Below are the code and all the weights of a small trained network. Each question names an input and a target symbol and asks about switching units off, where a switched-off unit gives its printed mean instead of its output.

import numpy as np


def w(rows, s, z=0):
    codes = np.array(rows[::2]) - 128.0
    scale = np.full(codes.shape[1], s)
    scale[-1] = z or s
    return codes * scale


def f(y):
    return np.maximum(y, 0)


def softmax(a):
    e = np.exp(a - a.max(-1, keepdims=True))
    return e / e.sum(-1, keepdims=True)


def log_softmax(a):
    a = a - a.max(-1, keepdims=True)
    return a - np.log(np.exp(a).sum(-1, keepdims=True))


def net(x, mask):
    ids = ['ΘΛΞΨαβγεζημπστφ'.index(c) for c in x.split()]
    T = len(ids)
    res = E[ids] + P[:T]
    r = res
    for j in range(2):
        rows = slice(3 * j, 3 * j + 3)
        q, k, v = (r @ M[0][rows].T for M in (Q, K, V))
        z = softmax(np.where(np.tri(T) > 0, q @ k.T / 3**0.5, -1e9)) @ v
        o = O[0][rows]
        res = res + np.where(mask[j], z, o[:, -1]) @ o[:, :-1]
    y = f(res @ A[0][:, :-1].T + A[0][:, -1])
    res = res + np.where(mask[2:6], y, B[0][:, -1]) @ B[0][:, :-1]
    return log_softmax(res[-1] @ U[:, :-1].T + U[:, -1])


Q, K, V, O, A, B = {}, {}, {}, {}, {}, {}
E = w([
[93,37,218],'Θ',
[151,144,107],'Λ',
[146,143,101],'Ξ',
[158,143,116],'Ψ',
[183,178,161],'α',
[142,145,100],'β',
[155,137,117],'γ',
[110,101,53],'ε',
[94,104,39],'ζ',
[146,139,110],'η',
[120,158,9],'μ',
[144,145,102],'π',
[200,69,140],'σ',
[150,142,110],'τ',
[148,138,107],'φ',
],0.015)
P = w([
[21,124,3],'0',
[78,144,35],'1',
[100,149,63],'2',
[115,149,85],'3',
[122,157,106],'4',
[136,150,123],'5',
[148,154,142],'6',
[159,160,157],'7',
[172,148,173],'8',
[180,149,194],'9',
[183,159,194],'10',
],0.0069)
Q[0] = w([
[109,43,103],'H0',
[222,253,70],'H0',
[88,118,142],'H0',
[56,172,169],'H1',
[151,207,146],'H1',
[163,109,163],'H1',
],0.028)
K[0] = w([
[125,89,61],'H0',
[228,108,252],'H0',
[96,140,124],'H0',
[56,181,166],'H1',
[149,190,190],'H1',
[152,83,152],'H1',
],0.028)
V[0] = w([
[245,160,78],'H0',
[137,16,81],'H0',
[145,63,99],'H0',
[87,88,166],'H1',
[83,49,127],'H1',
[253,69,77],'H1',
],0.0076)
O[0] = w([
[203,98,94,196],'H0',
[167,255,208,196],'H0',
[155,193,172,175],'H0',
[167,177,159,113],'H1',
[175,192,212,135],'H1',
[46,251,114,253],'H1',
],0.0084,0.0049)
A[0] = w([
[74,194,48,132],'N0',
[247,99,163,1],'N1',
[173,148,47,155],'N2',
[204,149,82,163],'N3',
],0.014,0.0037)
B[0] = w([
[121,71,188,238],'N0',
[73,253,86,193],'N1',
[181,97,110,236],'N2',
[203,162,128,254],'N3',
],0.018,0.0066)
U = w([
[49,138,202,201],'Θ',
[132,127,130,53],'Λ',
[132,137,128,31],'Ξ',
[130,119,134,59],'Ψ',
[111,95,2,205],'α',
[125,132,126,53],'β',
[130,126,138,63],'γ',
[139,119,156,58],'ε',
[142,111,171,58],'ζ',
[123,132,126,59],'η',
[156,92,199,255],'μ',
[132,134,137,43],'π',
[184,191,152,172],'σ',
[137,129,134,38],'τ',
[128,130,125,55],'φ',
],0.008,0.0089)

Each question gives the input, a string of symbols that net reads in full, and the target symbol t.
The units are the heads (3 rows each of Q, K, V and O) and the neurons (one row each of A and B). Each row of codes is followed by its name. A weight is (code - 128) times the scale printed after its matrix; where a second scale follows, it is the last column's (O, A, B and U).
mask holds one flag per unit, heads first, then neurons. A switched-off unit (its flag False) gives its mean, the last column of its rows in O or B, instead of its output. The means were averaged over made-up inputs and are rounded, as every weight is.
A unit's drop is (log p(t) with every unit on - log p(t) with that unit switched off) / (log p(t) with every unit on - log p(t) with every unit switched off).
The circuit of an input: a set's keep is (log p(t) with only the set's units on - log p(t) with every unit switched off) / (log p(t) with every unit on - log p(t) with every unit switched off). Starting from all 6 units, units are removed one at a time, each time the one whose removal leaves the highest keep (on an exact tie, the one counted first), for as long as the keep stays at least 0.8.
units of the circuit, in order: the units of the circuit, biggest drop first
k most important neurons: the k neurons with the biggest drops, biggest first
heads that matter: for each layer, one digit per head in row order, 1 if its drop is at least 0.15 and else 0, layers parted by /
drop of u: that unit's drop, to one decimal
input φ φ ε Θ ζ Ψ Θ Θ, target Θ: heads that matter -> 01
input σ Λ Ξ, target μ: heads that matter -> 00
input σ σ β σ τ σ Θ β, target Θ: heads that matter -> 10
input σ Θ Ξ, target μ: units of the circuit, in order -> N0
input α σ Ξ Θ γ γ η, target Θ: units of the circuit, in order -> H0, N3
input σ σ γ, target μ: units of the circuit, in order -> N0, N1
input σ Ξ σ σ Θ η, target Θ: units of the circuit, in order -> H0, N3, N2
input τ Ψ σ β α η η, target α: heads that matter -> 11
input Θ α σ σ α Θ σ τ α β Ψ, target α: units of the circuit, in order -> H0, H1
input σ γ η σ β, target μ: 3 most important neurons -> N0, N1, N2
input α Θ Ψ π, target Θ: 3 most important neurons -> N3, N2, N0
input Θ σ Θ σ τ Θ ε Θ α Θ, target Θ: 2 most important neurons -> N3, N1
input Ψ β τ, target μ: 2 most important neurons -> N1, N0
input σ α Ψ, target μ: 2 most important neurons -> N0, N1
input σ τ σ Ψ Θ Θ Ξ σ φ α Ξ, target α: units of the circuit, in order -> H0
input Θ σ γ σ α, target α: units of the circuit, in order -> H0, H1
input σ α σ μ σ σ Ψ Θ φ, target Θ: units of the circuit, in order -> H0, N3, N2
input Θ Θ Ψ, target Θ: units of the circuit, in order -> H0, N3
input σ μ ε β Θ τ, target Θ: 3 most important neurons -> N3, N2, N0
input Θ α α γ, target α: units of the circuit, in order -> H0
input σ ε σ σ τ Θ γ, target Θ: units of the circuit, in order -> H0, N3, N2
input π ζ Θ Θ β Θ Θ π σ τ α, target α: drop of H1 -> 0.3
input γ Ψ σ σ σ Λ σ α σ α Λ, target α: drop of N1 -> -0.1
input σ σ ζ, target μ: drop of N0 -> 0.5
